Here is a tiny trained network, its code and every weight. The questions are about switching its units off for an input and a target symbol, where a switched-off unit gives its printed mean instead of its output.

import numpy as np


def w(rows, s, z=0):
    codes = np.array(rows[::2]) - 128.0
    scale = np.full(codes.shape[1], s)
    scale[-1] = z or s
    return codes * scale


def norm(h):
    return h / np.sqrt((h * h).mean(-1, keepdims=True) + 1e-5)


def softmax(a):
    e = np.exp(a - a.max(-1, keepdims=True))
    return e / e.sum(-1, keepdims=True)


def log_softmax(a):
    a = a - a.max(-1, keepdims=True)
    return a - np.log(np.exp(a).sum(-1, keepdims=True))


def net(x, mask):
    ids = ['αβγεζηθλξπτφψω'.index(c) for c in x.split()]
    T = len(ids)
    res = E[ids] + P[:T]
    u = 0
    for l in range(3):
        r = norm(res)
        for j in range(2):
            rows = slice(4 * j, 4 * j + 4)
            q, k, v = (r @ M[l][rows].T for M in (Q, K, V))
            z = softmax(np.where(np.tri(T) > 0, q @ k.T / 4**0.5, -1e9)) @ v
            o = O[l][rows]
            res = res + np.where(mask[u + j], z, o[:, -1]) @ o[:, :-1]
        u += 2
    return log_softmax(norm(res)[-1] @ U[:, :-1].T + U[:, -1])


Q, K, V, O = {}, {}, {}, {}
E = w([
[43,166,85],'α',
[254,74,132],'β',
[178,142,154],'γ',
[164,215,159],'ε',
[165,205,167],'ζ',
[131,148,96],'η',
[103,116,56],'θ',
[167,130,140],'λ',
[183,154,163],'ξ',
[205,173,98],'π',
[75,229,87],'τ',
[139,152,107],'φ',
[245,212,86],'ψ',
[128,146,93],'ω',
],0.015)
P = w([
[89,128,111],'0',
[122,242,29],'1',
[98,110,130],'2',
[198,214,68],'3',
[79,108,153],'4',
[172,238,61],'5',
[71,91,158],'6',
[197,204,50],'7',
[66,78,167],'8',
[187,228,77],'9',
[58,59,189],'10',
[202,242,2],'11',
],0.0077)
Q[0] = w([
[73,232,39],'L0H1',
[98,79,120],'L0H1',
[236,52,73],'L0H1',
[254,93,164],'L0H1',
[146,11,178],'L0H2',
[172,183,225],'L0H2',
[182,120,222],'L0H2',
[100,151,231],'L0H2',
],0.0084)
K[0] = w([
[118,171,55],'L0H1',
[94,80,100],'L0H1',
[214,111,179],'L0H1',
[249,100,221],'L0H1',
[167,175,114],'L0H2',
[69,117,101],'L0H2',
[160,236,150],'L0H2',
[212,130,2],'L0H2',
],0.0096)
V[0] = w([
[177,122,176],'L0H1',
[254,66,154],'L0H1',
[122,87,160],'L0H1',
[139,169,48],'L0H1',
[140,56,36],'L0H2',
[51,127,153],'L0H2',
[130,134,92],'L0H2',
[84,174,120],'L0H2',
],0.0097)
O[0] = w([
[28,107,2,95],'L0H1',
[81,228,191,78],'L0H1',
[98,175,148,48],'L0H1',
[141,75,121,254],'L0H1',
[174,77,83,136],'L0H2',
[136,90,133,93],'L0H2',
[151,121,166,168],'L0H2',
[160,143,101,179],'L0H2',
],0.0048,0.0049)
Q[1] = w([
[82,169,255],'L1H1',
[168,110,132],'L1H1',
[96,161,45],'L1H1',
[75,85,119],'L1H1',
[55,140,81],'L1H2',
[151,167,24],'L1H2',
[140,64,164],'L1H2',
[41,74,171],'L1H2',
],0.0092)
K[1] = w([
[125,121,149],'L1H1',
[91,156,154],'L1H1',
[169,167,76],'L1H1',
[136,119,187],'L1H1',
[47,75,126],'L1H2',
[115,105,41],'L1H2',
[158,70,152],'L1H2',
[122,164,248],'L1H2',
],0.016)
V[1] = w([
[230,60,133],'L1H1',
[86,39,41],'L1H1',
[54,55,164],'L1H1',
[40,143,109],'L1H1',
[179,128,57],'L1H2',
[106,132,2],'L1H2',
[241,154,158],'L1H2',
[167,179,99],'L1H2',
],0.008)
O[1] = w([
[55,182,130,156],'L1H1',
[102,181,182,122],'L1H1',
[215,91,216,3],'L1H1',
[141,225,190,91],'L1H1',
[181,198,119,233],'L1H2',
[130,199,121,253],'L1H2',
[152,194,253,165],'L1H2',
[205,123,155,195],'L1H2',
],0.0056,0.0065)
Q[2] = w([
[8,2,246],'L2H1',
[47,28,185],'L2H1',
[16,35,168],'L2H1',
[238,59,144],'L2H1',
[236,209,67],'L2H2',
[185,109,33],'L2H2',
[140,219,83],'L2H2',
[125,234,48],'L2H2',
],0.0078)
K[2] = w([
[154,214,105],'L2H1',
[97,194,29],'L2H1',
[202,174,18],'L2H1',
[213,12,79],'L2H1',
[144,43,218],'L2H2',
[121,97,130],'L2H2',
[102,100,166],'L2H2',
[28,27,219],'L2H2',
],0.011)
V[2] = w([
[111,3,116],'L2H1',
[166,44,83],'L2H1',
[29,158,54],'L2H1',
[14,125,65],'L2H1',
[151,153,243],'L2H2',
[61,159,153],'L2H2',
[22,124,140],'L2H2',
[114,121,30],'L2H2',
],0.011)
O[2] = w([
[53,57,82,2],'L2H1',
[162,37,27,98],'L2H1',
[30,127,126,145],'L2H1',
[49,167,56,96],'L2H1',
[173,108,212,72],'L2H2',
[34,254,207,103],'L2H2',
[81,187,179,58],'L2H2',
[67,125,38,193],'L2H2',
],0.0067,0.0071)
U = w([
[10,85,97,182],'α',
[217,86,207,189],'β',
[68,149,191,210],'γ',
[204,149,156,37],'ε',
[210,125,197,66],'ζ',
[187,50,93,81],'η',
[78,85,17,168],'θ',
[21,163,166,199],'λ',
[117,173,199,119],'ξ',
[151,162,102,55],'π',
[133,174,74,137],'τ',
[220,40,115,128],'φ',
[173,161,95,1],'ψ',
[176,49,87,147],'ω',
],0.012,0.004)

Each question gives the input, a string of symbols that net reads in full, and the target symbol t.
The units are the heads (4 rows each of Q, K, V and O). Each row of codes is followed by its name. A weight is (code - 128) times the scale printed after its matrix; where a second scale follows, it is the last column's (O and U).
mask holds one flag per head, layer by layer. A switched-off head (its flag False) gives its mean, the last column of its rows in O, instead of its output. The means were averaged over made-up inputs and are rounded, as every weight is.
A unit's drop is (log p(t) with every unit on - log p(t) with that unit switched off) / (log p(t) with every unit on - log p(t) with every unit switched off).
The circuit of an input: a set's keep is (log p(t) with only the set's units on - log p(t) with every unit switched off) / (log p(t) with every unit on - log p(t) with every unit switched off). Starting from all 6 units, units are removed one at a time, each time the one whose removal leaves the highest keep (on an exact tie, the one counted first), for as long as the keep stays at least 0.8.
circuit, biggest first: the units of the circuit, biggest drop first
most important unit: the unit with the biggest drop
heads that matter: for each layer, one digit per head in row order, 1 if its drop is at least 0.15 and else 0, layers parted by /
drop when u is switched off: that unit's drop, to one decimal
input η φ ω θ γ γ θ θ ω ζ θ λ, target θ: heads that matter : 10 / 00 / 10
input φ γ ξ θ τ ε ζ, target β: circuit, biggest first : [L1H2; L2H2]
input θ ω η θ θ γ θ ψ, target θ: circuit, biggest first : [L2H1; L2H2]
input β τ ε η γ η γ α η τ φ, target φ: circuit, biggest first : [L0H1]
input ψ β θ β, target θ: circuit, biggest first : [L0H1; L1H1; L2H1]
input ψ τ η τ ψ ε ζ α λ ω, target λ: circuit, biggest first : [L0H1; L1H2; L2H2; L2H1]
input ξ ξ τ θ φ γ τ λ β λ, target β: circuit, biggest first : [L2H2; L1H2]
input ω θ β ψ θ ε, target θ: heads that matter : 11 / 00 / 11
input β η ψ λ θ ψ γ ω θ λ θ ψ, target θ: circuit, biggest first : [L0H1; L2H1]
input ξ ψ π ε γ ξ θ λ λ φ θ λ, target θ: circuit, biggest first : [L0H1; L2H1; L1H1]
input λ η ω τ α λ θ π, target θ: circuit, biggest first : [L0H1; L2H1]
input φ ζ ω θ τ ε η β β τ θ τ, target θ: circuit, biggest first : [L2H1; L0H1]
input τ β θ ε θ λ ξ θ η τ λ α, target λ: circuit, biggest first : [L0H1; L2H2; L1H2; L2H1]
input α τ θ ξ, target θ: most important unit : L1H2
input θ ζ ξ γ ζ α γ α θ η, target θ: heads that matter : 11 / 00 / 10
input τ θ φ ζ ξ φ θ λ λ, target λ: heads that matter : 10 / 00 / 00
input θ ψ θ π, target θ: drop when L2H1 is switched off : 0.3
input ζ λ θ ξ θ η, target θ: drop when L0H1 is switched off : 0.8
input ξ ξ γ θ θ θ ξ λ τ π θ ξ, target θ: drop when L1H1 is switched off : 0.1
input θ θ θ φ β θ ξ θ λ τ, target λ: most important unit : L0H1
